Below is a small trained network, with its code and all its weights. Each question gives an input and a target symbol and asks what happens when units are switched off, that is, made to give their printed mean instead of their output.

import numpy as np


def w(rows, s, z=0):
    codes = np.array(rows[::2]) - 128.0
    scale = np.full(codes.shape[1], s)
    scale[-1] = z or s
    return codes * scale


def f(y):
    return np.maximum(y, 0)


def softmax(a):
    e = np.exp(a - a.max(-1, keepdims=True))
    return e / e.sum(-1, keepdims=True)


def log_softmax(a):
    a = a - a.max(-1, keepdims=True)
    return a - np.log(np.exp(a).sum(-1, keepdims=True))


def net(x, mask):
    ids = ['αβγεζηθλμξπστφψω'.index(c) for c in x.split()]
    T = len(ids)
    res = E[ids] + P[:T]
    u = 0
    for l in range(2):
        q, k, v = (res @ M[l].T for M in (Q, K, V))
        z = softmax(np.where(np.tri(T) > 0, q @ k.T / 2**0.5, -1e9)) @ v
        res = res + np.where(mask[u], z, O[l][:, -1]) @ O[l][:, :-1]
        u += 1
        y = f(res @ A[l][:, :-1].T + A[l][:, -1])
        res = res + np.where(mask[u : u + 4], y, B[l][:, -1]) @ B[l][:, :-1]
        u += 4
    return log_softmax(res[-1] @ U[:, :-1].T + U[:, -1])


Q, K, V, O, A, B = {}, {}, {}, {}, {}, {}
E = w([
[198,150,151,62,140,171,46,173],'α',
[85,57,116,76,83,54,156,80],'β',
[76,118,236,49,158,196,177,95],'γ',
[190,122,199,143,21,183,87,122],'ε',
[190,173,179,54,113,151,124,71],'ζ',
[125,253,127,138,95,104,22,64],'η',
[149,154,111,96,35,82,100,148],'θ',
[157,80,126,146,35,100,93,68],'λ',
[26,191,150,27,78,121,146,165],'μ',
[179,200,183,141,135,165,74,188],'ξ',
[50,95,225,98,93,43,18,132],'π',
[30,28,128,135,137,242,185,201],'σ',
[75,161,94,131,192,69,65,212],'τ',
[86,68,96,109,204,193,70,186],'φ',
[99,132,149,188,117,229,188,108],'ψ',
[182,163,181,197,160,69,79,240],'ω',
],0.007)
P = w([
[145,161,186,148,122,220,160,76],'0',
[231,63,175,3,101,165,67,66],'1',
[60,174,99,217,47,82,97,219],'2',
[52,91,206,193,84,202,110,63],'3',
[215,61,120,19,134,136,39,82],'4',
[42,160,27,247,126,56,109,253],'5',
[62,93,246,220,98,201,143,38],'6',
[212,56,82,47,180,117,81,64],'7',
],0.0058)
Q[0] = w([
[24,83,253,211,43,198,17,165],'L0H0',
[131,120,5,213,180,92,230,227],'L0H0',
],0.005)
K[0] = w([
[80,171,13,212,167,18,116,193],'L0H0',
[193,137,200,3,101,75,70,57],'L0H0',
],0.0057)
V[0] = w([
[231,229,229,187,2,55,200,30],'L0H0',
[240,194,20,107,45,55,70,13],'L0H0',
],0.005)
O[0] = w([
[178,171,188,156,110,47,235,41,97],'L0H0',
[215,86,72,107,162,2,181,94,5],'L0H0',
],0.0058,0.0027)
A[0] = w([
[147,114,82,239,4,147,221,219,2],'L0N0',
[252,254,43,205,96,139,104,203,216],'L0N1',
[134,40,90,38,102,193,90,204,205],'L0N2',
[152,24,45,55,118,142,211,44,75],'L0N3',
],0.0048,0.002)
B[0] = w([
[246,40,149,221,97,162,232,166,149],'L0N0',
[217,146,77,2,122,169,74,112,172],'L0N1',
[124,95,72,100,116,132,60,58,254],'L0N2',
[84,103,105,110,63,244,60,196,144],'L0N3',
],0.0064,0.0042)
Q[1] = w([
[130,134,214,31,50,243,43,7],'L1H0',
[4,70,239,213,97,230,40,185],'L1H0',
],0.0043)
K[1] = w([
[22,48,66,225,214,59,130,217],'L1H0',
[184,192,1,116,134,77,98,224],'L1H0',
],0.0053)
V[1] = w([
[229,111,38,41,191,179,210,184],'L1H0',
[66,227,98,48,176,34,2,109],'L1H0',
],0.0052)
O[1] = w([
[207,125,52,93,36,152,56,198,2],'L1H0',
[116,137,203,27,254,67,93,114,158],'L1H0',
],0.0072,0.0037)
A[1] = w([
[19,189,130,245,61,185,162,200,4],'L1N0',
[58,202,31,144,96,151,82,152,87],'L1N1',
[166,93,110,66,154,107,94,73,7],'L1N2',
[144,110,129,109,112,255,202,44,33],'L1N3',
],0.006,0.0015)
B[1] = w([
[222,102,255,86,97,51,218,230,248],'L1N0',
[119,137,190,83,48,191,127,62,205],'L1N1',
[171,75,114,46,173,68,164,219,207],'L1N2',
[116,227,52,111,55,58,89,98,254],'L1N3',
],0.006,0.0031)
U = w([
[231,164,141,116,164,133,69,197,209],'α',
[68,78,78,154,86,65,187,105,65],'β',
[54,214,137,37,90,111,203,193,5],'γ',
[143,85,115,235,54,67,171,46,210],'ε',
[99,238,55,136,104,118,104,29,245],'ζ',
[217,82,213,27,170,34,174,2,107],'η',
[189,128,138,138,117,77,122,156,62],'θ',
[109,121,75,134,70,61,183,74,178],'λ',
[38,178,139,128,135,28,99,238,217],'μ',
[150,209,138,171,137,154,105,128,182],'ξ',
[44,156,244,236,244,217,227,36,94],'π',
[197,137,205,109,49,187,112,203,29],'σ',
[174,78,76,25,175,177,43,176,25],'τ',
[14,132,14,163,101,240,36,104,248],'φ',
[160,27,148,180,104,110,188,206,163],'ψ',
[195,121,167,192,133,158,124,165,62],'ω',
],0.0056,0.0025)

Each question gives the input, a string of symbols that net reads in full, and the target symbol t.
The units are the heads (2 rows each of Q, K, V and O) and the neurons (one row each of A and B). Each row of codes is followed by its name. A weight is (code - 128) times the scale printed after its matrix; where a second scale follows, it is the last column's (O, A, B and U).
mask holds one flag per unit, layer by layer, with each layer's heads first. A switched-off unit (its flag False) gives its mean, the last column of its rows in O or B, instead of its output. The means were averaged over made-up inputs and are rounded, as every weight is.
A unit's drop is (log p(t) with every unit on - log p(t) with that unit switched off) / (log p(t) with every unit on - log p(t) with every unit switched off).
The circuit of an input: a set's keep is (log p(t) with only the set's units on - log p(t) with every unit switched off) / (log p(t) with every unit on - log p(t) with every unit switched off). Starting from all 10 units, units are removed one at a time, each time the one whose removal leaves the highest keep (on an exact tie, the one counted first), for as long as the keep stays at least 0.8.
circuit, biggest first: the units of the circuit, biggest drop first
unit that matters most: the unit with the biggest drop
top k neurons: the k neurons with the biggest drops, biggest first
k most important neurons of layer l: the k neurons of layer l with the biggest drops, biggest first
input ε ψ σ, target ψ: top 3 neurons : (L1N0; L0N0; L0N1)
input μ α σ φ ω σ φ, target σ: top 3 neurons : (L1N0; L0N0; L1N1)
input ξ φ π ω σ π π, target π: unit that matters most : L1H0
input π σ φ φ, target φ: circuit, biggest first : (L0H0; L0N2)
input φ σ ε φ π π β, target π: circuit, biggest first : (L1H0; L0N1; L0N2; L1N2)
input π σ π ζ, target π: circuit, biggest first : (L1H0; L0N1)
input π λ σ ζ, target σ: circuit, biggest first : (L1N0; L1H0; L0H0; L0N0)
input φ ε τ φ φ, target τ: circuit, biggest first : (L1H0; L0H0; L1N2; L0N2)
input ψ π σ π β, target φ: circuit, biggest first : (L1H0; L0N0; L0N3; L1N0)
input η π π ε η, target η: 2 most important neurons of layer 1 : (L1N2; L1N3)
input ξ ε π τ σ φ β ε, target τ: circuit, biggest first : (L0H0; L1H0; L1N2; L0N2)
input ε π σ λ ζ, target φ: circuit, biggest first : (L1H0; L0N0; L1N0; L0H0)
input π σ λ π π σ μ, target σ: circuit, biggest first : (L1N0; L1H0; L0H0; L0N0)
input σ φ π π π γ, target π: circuit, biggest first : (L1H0; L1N3; L0N1; L1N2)
input μ π ξ π ζ σ, target ψ: circuit, biggest first : (L0N0; L1N0)
input φ π π σ π σ σ μ, target φ: unit that matters most : L0H0
input π ζ ε η σ, target φ: top 2 neurons : (L0N3; L1N0)
input α γ τ φ π, target τ: 2 most important neurons of layer 1 : (L1N2; L1N0)
input σ σ φ σ μ, target τ: top 3 neurons : (L0N2; L1N2; L1N3)
input γ φ γ ξ γ φ σ ξ, target τ: 2 most important neurons of layer 0 : (L0N1; L0N2)
input π μ σ ε, target σ: most important neuron of layer 1 : (L1N0)
